Here is a tiny trained network, its code and every weight. The questions are about switching its units off for an input and a target symbol, where a switched-off unit gives its printed mean instead of its output.

import numpy as np


def w(rows, s, z=0):
    codes = np.array(rows[::2]) - 128.0
    scale = np.full(codes.shape[1], s)
    scale[-1] = z or s
    return codes * scale


def norm(h):
    return h / np.sqrt((h * h).mean(-1, keepdims=True) + 1e-5)


def f(y):
    return y / 2 * (1 + np.tanh(0.7978845608 * (y + 0.044715 * y**3)))


def softmax(a):
    e = np.exp(a - a.max(-1, keepdims=True))
    return e / e.sum(-1, keepdims=True)


def log_softmax(a):
    a = a - a.max(-1, keepdims=True)
    return a - np.log(np.exp(a).sum(-1, keepdims=True))


def net(x, mask):
    ids = ['αγδεθλμσω'.index(c) for c in x.split()]
    T = len(ids)
    res = E[ids] + P[:T]
    u = 0
    for l in range(2):
        q, k, v = (norm(res) @ M[l].T for M in (Q, K, V))
        z = softmax(np.where(np.tri(T) > 0, q @ k.T / 3**0.5, -1e9)) @ v
        res = res + np.where(mask[u], z, O[l][:, -1]) @ O[l][:, :-1]
        u += 1
        y = f(norm(res) @ A[l][:, :-1].T + A[l][:, -1])
        res = res + np.where(mask[u : u + 4], y, B[l][:, -1]) @ B[l][:, :-1]
        u += 4
    return log_softmax(norm(res)[-1] @ U[:, :-1].T + U[:, -1])


Q, K, V, O, A, B = {}, {}, {}, {}, {}, {}
E = w([
[144,128,154,130,241,107,109,126,159],'α',
[52,134,42,97,186,100,179,167,110],'γ',
[85,116,91,206,205,240,106,205,100],'δ',
[146,190,8,28,136,168,115,103,100],'ε',
[100,189,69,149,128,105,80,23,134],'θ',
[186,91,134,49,151,164,137,47,253],'λ',
[205,113,44,121,55,83,69,149,103],'μ',
[58,41,102,71,120,161,87,124,26],'σ',
[162,120,169,150,68,186,190,30,149],'ω',
],0.015)
P = w([
[2,68,8,229,87,172,98,128,173],'0',
[124,155,57,85,65,115,184,56,51],'1',
[126,193,90,106,97,128,146,84,60],'2',
[132,196,94,108,107,128,157,88,69],'3',
[112,196,106,117,126,125,132,98,51],'4',
[109,184,105,118,137,137,137,111,48],'5',
[99,186,102,121,138,120,130,104,38],'6',
[123,185,96,129,127,116,123,111,30],'7',
],0.0058)
Q[0] = w([
[172,95,148,172,103,107,100,76,136],'L0H1',
[128,35,39,80,101,190,118,69,66],'L0H1',
[151,143,156,108,254,90,22,123,125],'L0H1',
],0.01)
K[0] = w([
[169,123,171,154,64,124,99,68,127],'L0H1',
[171,111,254,93,244,75,45,154,78],'L0H1',
[51,15,28,162,142,149,26,103,231],'L0H1',
],0.0083)
V[0] = w([
[169,216,22,91,228,52,27,30,94],'L0H1',
[2,195,97,136,70,144,90,27,244],'L0H1',
[126,72,173,11,161,176,32,55,139],'L0H1',
],0.0038)
O[0] = w([
[203,140,145,217,132,108,201,35,99,255],'L0H1',
[133,165,162,114,62,173,120,254,45,148],'L0H1',
[67,186,144,109,180,147,219,2,138,170],'L0H1',
],0.0065,0.0046)
A[0] = w([
[183,70,171,145,146,80,115,149,139,58],'L0N1',
[187,193,109,108,104,157,157,123,112,3],'L0N2',
[109,163,74,208,48,130,2,125,123,223],'L0N3',
[198,66,235,151,116,132,188,95,61,60],'L0N4',
],0.0071,0.0016)
B[0] = w([
[121,104,111,84,53,179,69,61,69,87],'L0N1',
[2,91,114,103,162,219,75,221,134,208],'L0N2',
[181,165,168,50,175,144,218,59,76,254],'L0N3',
[105,220,138,161,143,71,79,157,143,232],'L0N4',
],0.009,0.002)
Q[1] = w([
[158,64,73,95,84,90,182,154,159],'L1H1',
[96,211,74,86,246,136,90,78,47],'L1H1',
[181,2,172,111,5,95,97,250,158],'L1H1',
],0.0095)
K[1] = w([
[137,90,52,55,105,143,178,147,120],'L1H1',
[124,99,151,146,215,64,59,124,86],'L1H1',
[135,100,75,159,11,195,230,124,119],'L1H1',
],0.012)
V[1] = w([
[137,101,87,244,116,146,91,91,132],'L1H1',
[157,148,129,52,84,104,60,181,110],'L1H1',
[84,173,182,176,54,134,146,176,94],'L1H1',
],0.011)
O[1] = w([
[126,95,168,142,150,215,144,130,47,58],'L1H1',
[107,139,183,8,133,88,129,111,117,61],'L1H1',
[80,166,169,132,104,95,221,111,115,1],'L1H1',
],0.013,0.0039)
A[1] = w([
[117,81,255,8,144,155,215,109,89,25],'L1N1',
[123,5,145,55,177,206,27,63,99,4],'L1N2',
[200,10,150,127,159,239,145,99,59,44],'L1N3',
[186,123,50,187,96,192,2,132,93,46],'L1N4',
],0.0066,0.0033)
B[1] = w([
[91,110,45,135,67,246,154,231,199,151],'L1N1',
[39,129,144,188,165,110,120,108,118,210],'L1N2',
[160,59,101,98,78,61,126,131,110,189],'L1N3',
[88,104,215,70,87,127,144,130,163,254],'L1N4',
],0.013,0.007)
U = w([
[185,82,153,162,131,213,134,151,91,185],'α',
[95,149,95,46,131,227,105,143,120,19],'γ',
[159,162,187,100,240,120,69,168,109,255],'δ',
[163,184,133,160,192,163,147,55,84,139],'ε',
[112,161,181,131,66,143,195,146,167,193],'θ',
[133,131,45,155,155,70,160,162,149,120],'λ',
[66,74,153,124,125,87,128,80,113,87],'μ',
[141,80,93,134,95,135,91,109,249,37],'σ',
[196,122,142,45,90,60,148,149,132,236],'ω',
],0.011,0.0038)

Each question gives the input, a string of symbols that net reads in full, and the target symbol t.
The units are the heads (3 rows each of Q, K, V and O) and the neurons (one row each of A and B). Each row of codes is followed by its name. A weight is (code - 128) times the scale printed after its matrix; where a second scale follows, it is the last column's (O, A, B and U).
mask holds one flag per unit, layer by layer, with each layer's heads first. A switched-off unit (its flag False) gives its mean, the last column of its rows in O or B, instead of its output. The means were averaged over made-up inputs and are rounded, as every weight is.
A unit's drop is (log p(t) with every unit on - log p(t) with that unit switched off) / (log p(t) with every unit on - log p(t) with every unit switched off).
The circuit of an input: a set's keep is (log p(t) with only the set's units on - log p(t) with every unit switched off) / (log p(t) with every unit on - log p(t) with every unit switched off). Starting from all 10 units, units are removed one at a time, each time the one whose removal leaves the highest keep (on an exact tie, the one counted first), for as long as the keep stays at least 0.8.
units of the circuit, in order: the units of the circuit, biggest drop first
k most important neurons: the k neurons with the biggest drops, biggest first
top k neurons in layer l: the k neurons of layer l with the biggest drops, biggest first
input ω ε λ γ α γ σ ε, target ω: units of the circuit, in order -> [L0H1, L1H1]
input α γ θ σ θ, target α: units of the circuit, in order -> [L1H1]
input γ ε γ σ α ω σ μ, target γ: top 3 neurons in layer 1 -> [L1N1, L1N3, L1N4]
input γ α ω σ, target γ: 4 most important neurons -> [L1N1, L0N1, L0N3, L1N4]
input σ α γ γ ε θ σ θ, target σ: 2 most important neurons -> [L1N4, L0N4]
input γ σ σ α μ, target γ: top 2 neurons in layer 0 -> [L0N3, L0N1]
input γ γ μ μ α σ, target γ: 3 most important neurons -> [L0N1, L1N1, L0N3]
input ω α σ σ λ, target ω: units of the circuit, in order -> [L0H1, L1H1]
input α σ σ μ σ μ, target α: units of the circuit, in order -> [L1H1, L0N3]
input γ δ σ θ σ θ α, target γ: 3 most important neurons -> [L0N1, L1N1, L0N3]
input σ ε μ μ ω γ α μ, target σ: top 2 neurons in layer 0 -> [L0N4, L0N2]
input γ σ σ σ α σ γ, target γ: 3 most important neurons -> [L0N1, L1N1, L0N3]
input σ δ σ ε α σ θ, target σ: 2 most important neurons -> [L0N4, L1N4]
input σ σ μ σ α ε γ, target σ: top 2 neurons in layer 0 -> [L0N4, L0N3]
input θ ε α σ θ ε σ μ, target θ: top 2 neurons in layer 1 -> [L1N1, L1N3]
input σ ω μ γ γ σ α σ, target σ: top neuron in layer 0 -> [L0N4]
input σ γ α σ μ, target σ: units of the circuit, in order -> [L1H1, L0H1, L1N4]
input γ α ε σ ε ε γ, target γ: 3 most important neurons -> [L1N1, L0N1, L0N3]
input μ α α γ γ ε α, target μ: 4 most important neurons -> [L0N1, L1N2, L1N3, L0N3]
input σ γ θ γ μ α σ γ, target σ: 2 most important neurons -> [L1N4, L0N4]
